Here is a tiny trained network, its code and every weight. The questions are about switching its units off for an input and a class, where a switched-off unit gives its printed mean instead of its output.

import numpy as np


def w(rows, s, z=0):
    codes = np.array(rows[::2]) - 128.0
    scale = np.full(codes.shape[1], s)
    scale[-1] = z or s
    return codes * scale


def norm(h):
    return h / np.sqrt((h * h).mean(-1, keepdims=True) + 1e-5)


def f(y):
    return np.maximum(y, 0)


def log_softmax(a):
    a = a - a.max(-1, keepdims=True)
    return a - np.log(np.exp(a).sum(-1, keepdims=True))


def net(x, mask):
    res = np.array(x, float).reshape(1, 5) / 4 @ E
    u = 0
    for l in range(3):
        y = f(norm(res) @ A[l][:, :-1].T + A[l][:, -1])
        res = res + np.where(mask[u : u + 13], y, B[l][:, -1]) @ B[l][:, :-1]
        u += 13
    return log_softmax(norm(res)[-1] @ U[:, :-1].T + U[:, -1])


A, B = {}, {}
E = w([
[108,46,203,34],'x0',
[120,125,120,125],'x1',
[38,255,71,18],'x2',
[79,168,242,172],'x3',
[231,201,238,68],'x4',
],0.0061)
A[0] = w([
[118,69,172,78,24],'L0N1',
[112,164,187,140,96],'L0N2',
[58,136,142,186,130],'L0N3',
[199,129,152,142,103],'L0N4',
[97,182,216,173,3],'L0N5',
[189,131,89,91,159],'L0N6',
[147,93,129,187,23],'L0N7',
[9,102,191,177,152],'L0N8',
[172,107,67,114,61],'L0N9',
[93,129,170,155,46],'L0N10',
[80,106,124,101,45],'L0N11',
[100,53,105,96,104],'L0N12',
[120,162,190,143,104],'L0N13',
],0.012,0.0041)
B[0] = w([
[102,60,133,74,181],'L0N1',
[193,167,121,92,182],'L0N2',
[209,110,2,134,199],'L0N3',
[47,160,168,122,185],'L0N4',
[209,82,83,81,184],'L0N5',
[212,144,164,107,198],'L0N6',
[19,164,163,151,169],'L0N7',
[185,74,58,61,254],'L0N8',
[250,120,147,93,172],'L0N9',
[163,104,119,112,151],'L0N10',
[122,96,129,159,154],'L0N11',
[132,94,119,87,210],'L0N12',
[184,118,117,76,187],'L0N13',
],0.0073,0.0054)
A[1] = w([
[56,187,119,111,140],'L1N1',
[193,112,48,118,130],'L1N2',
[170,94,139,154,102],'L1N3',
[112,170,104,112,127],'L1N4',
[153,248,107,201,172],'L1N5',
[149,190,173,97,183],'L1N6',
[99,180,111,65,3],'L1N7',
[170,100,104,116,104],'L1N8',
[109,153,125,119,63],'L1N9',
[127,172,108,194,37],'L1N10',
[133,99,124,158,134],'L1N11',
[109,86,196,204,92],'L1N12',
[154,157,80,167,107],'L1N13',
],0.016,0.0043)
B[1] = w([
[156,179,111,246,146],'L1N1',
[188,173,146,117,247],'L1N2',
[107,202,119,145,169],'L1N3',
[130,134,116,166,152],'L1N4',
[206,29,55,138,174],'L1N5',
[117,105,25,157,196],'L1N6',
[105,191,139,156,158],'L1N7',
[149,195,196,129,194],'L1N8',
[129,144,111,154,131],'L1N9',
[167,43,164,138,138],'L1N10',
[119,139,146,162,153],'L1N11',
[101,196,120,201,148],'L1N12',
[178,79,142,82,163],'L1N13',
],0.011)
A[2] = w([
[158,154,152,111,23],'L2N1',
[148,115,49,137,136],'L2N2',
[127,43,238,217,47],'L2N3',
[144,92,90,96,95],'L2N4',
[87,172,131,11,102],'L2N5',
[139,122,157,160,3],'L2N6',
[234,151,65,138,197],'L2N7',
[47,219,117,77,139],'L2N8',
[195,85,119,139,141],'L2N9',
[158,106,196,189,5],'L2N10',
[73,99,166,56,108],'L2N11',
[110,175,184,222,131],'L2N12',
[204,103,111,91,234],'L2N13',
],0.011,0.003)
B[2] = w([
[142,145,163,122,141],'L2N1',
[54,148,197,139,171],'L2N2',
[148,162,91,242,146],'L2N3',
[148,61,178,152,152],'L2N4',
[129,111,57,156,154],'L2N5',
[145,140,131,158,131],'L2N6',
[2,157,168,68,249],'L2N7',
[154,89,78,212,144],'L2N8',
[109,113,160,172,185],'L2N9',
[163,194,117,151,141],'L2N10',
[219,18,51,235,137],'L2N11',
[16,170,53,109,145],'L2N12',
[79,64,145,104,220],'L2N13',
],0.0091,0.015)
U = w([
[85,241,72,231,226],'0',
[1,110,142,116,67],'1',
[151,170,150,58,85],'2',
[85,118,110,144,245],'3',
[226,51,71,169,5],'4',
],0.012,0.0028)

Each question gives the input, the list of numbers given to net, and the class t.
The units are the neurons (one row each of A and B). Each row of codes is followed by its name. A weight is (code - 128) times the scale printed after its matrix; where a second scale follows, it is the last column's (A, B and U).
mask holds one flag per neuron, layer by layer. A switched-off neuron (its flag False) gives its mean, the last column of its row in B, instead of its output. The means were averaged over made-up inputs and are rounded, as every weight is.
A unit's drop is (log p(t) with every unit on - log p(t) with that unit switched off) / (log p(t) with every unit on - log p(t) with every unit switched off).
The circuit of an input: a set's keep is (log p(t) with only the set's units on - log p(t) with every unit switched off) / (log p(t) with every unit on - log p(t) with every unit switched off). Starting from the 12 units with the biggest drops (on a tie, the unit counted first), units are removed one at a time, each time the one whose removal leaves the highest keep (on an exact tie, the one counted first), for as long as the keep stays at least 0.8.
units of the circuit, in order: the units of the circuit, biggest drop first
most important unit: the unit with the biggest drop
k most important neurons: the k neurons with the biggest drops, biggest first
k most important neurons of layer l: the k neurons of layer l with the biggest drops, biggest first
input [2,4,2,-8,8], class 1: units of the circuit, in order	[L2N7 L2N13]
input [-5,3,-3,-8,-5], class 2: most important unit	L1N2
input [7,4,1,-6,6], class 4: 4 most important neurons of layer 2	[L2N11 L2N7 L2N2 L2N5]
input [6,-5,1,-7,-1], class 2: units of the circuit, in order	[L1N8 L1N2]
input [-4,1,7,8,0], class 2: 2 most important neurons of layer 0	[L0N5 L0N3]
input [7,-3,-7,-4,-5], class 0: 2 most important neurons of layer 1	[L1N12 L1N5]
input [-6,-2,5,2,-8], class 1: units of the circuit, in order	[L2N7 L1N13 L1N6]
input [-6,2,4,0,-7], class 1: units of the circuit, in order	[L2N7 L1N6 L1N13]
input [-6,5,-2,2,-6], class 1: units of the circuit, in order	[L2N7 L1N6]
input [4,6,4,-4,6], class 1: 2 most important neurons of layer 1	[L1N6 L1N3]
input [8,2,6,-2,4], class 4: 2 most important neurons	[L1N2 L0N1]
input [-7,4,1,4,5], class 4: 2 most important neurons	[L1N5 L0N8]
input [-8,-3,-4,-1,-5], class 4: 3 most important neurons	[L1N5 L1N10 L1N13]
input [-4,0,-4,-8,-5], class 2: 2 most important neurons	[L1N2 L0N9]
input [8,7,2,-2,-7], class 4: 4 most important neurons	[L2N7 L2N11 L1N6 L1N5]
input [6,-8,-8,-6,1], class 0: most important neuron	[L0N8]
input [-4,-8,5,1,8], class 1: 2 most important neurons of layer 2	[L2N7 L2N2]
input [8,-4,-8,-5,-6], class 0: 2 most important neurons	[L2N3 L1N12]
input [-6,-5,-5,0,-7], class 1: 2 most important neurons	[L0N3 L2N7]
input [-2,-3,-3,-7,8], class 1: 2 most important neurons	[L0N4 L2N7]
input [-7,1,5,2,-2], class 4: units of the circuit, in order	[L1N5]
input [-4,-5,5,-3,8], class 1: 3 most important neurons of layer 2	[L2N7 L2N2 L2N3]
input [-3,-6,-6,-8,0], class 2: 2 most important neurons of layer 0	[L0N9 L0N6]
input [8,-7,-5,0,-5], class 4: 2 most important neurons of layer 1	[L1N6 L1N5]
input [6,-5,-6,-5,4], class 0: 3 most important neurons	[L0N8 L2N3 L0N3]
input [-6,-2,2,-6,2], class 2: 3 most important neurons of layer 0	[L0N9 L0N6 L0N7]
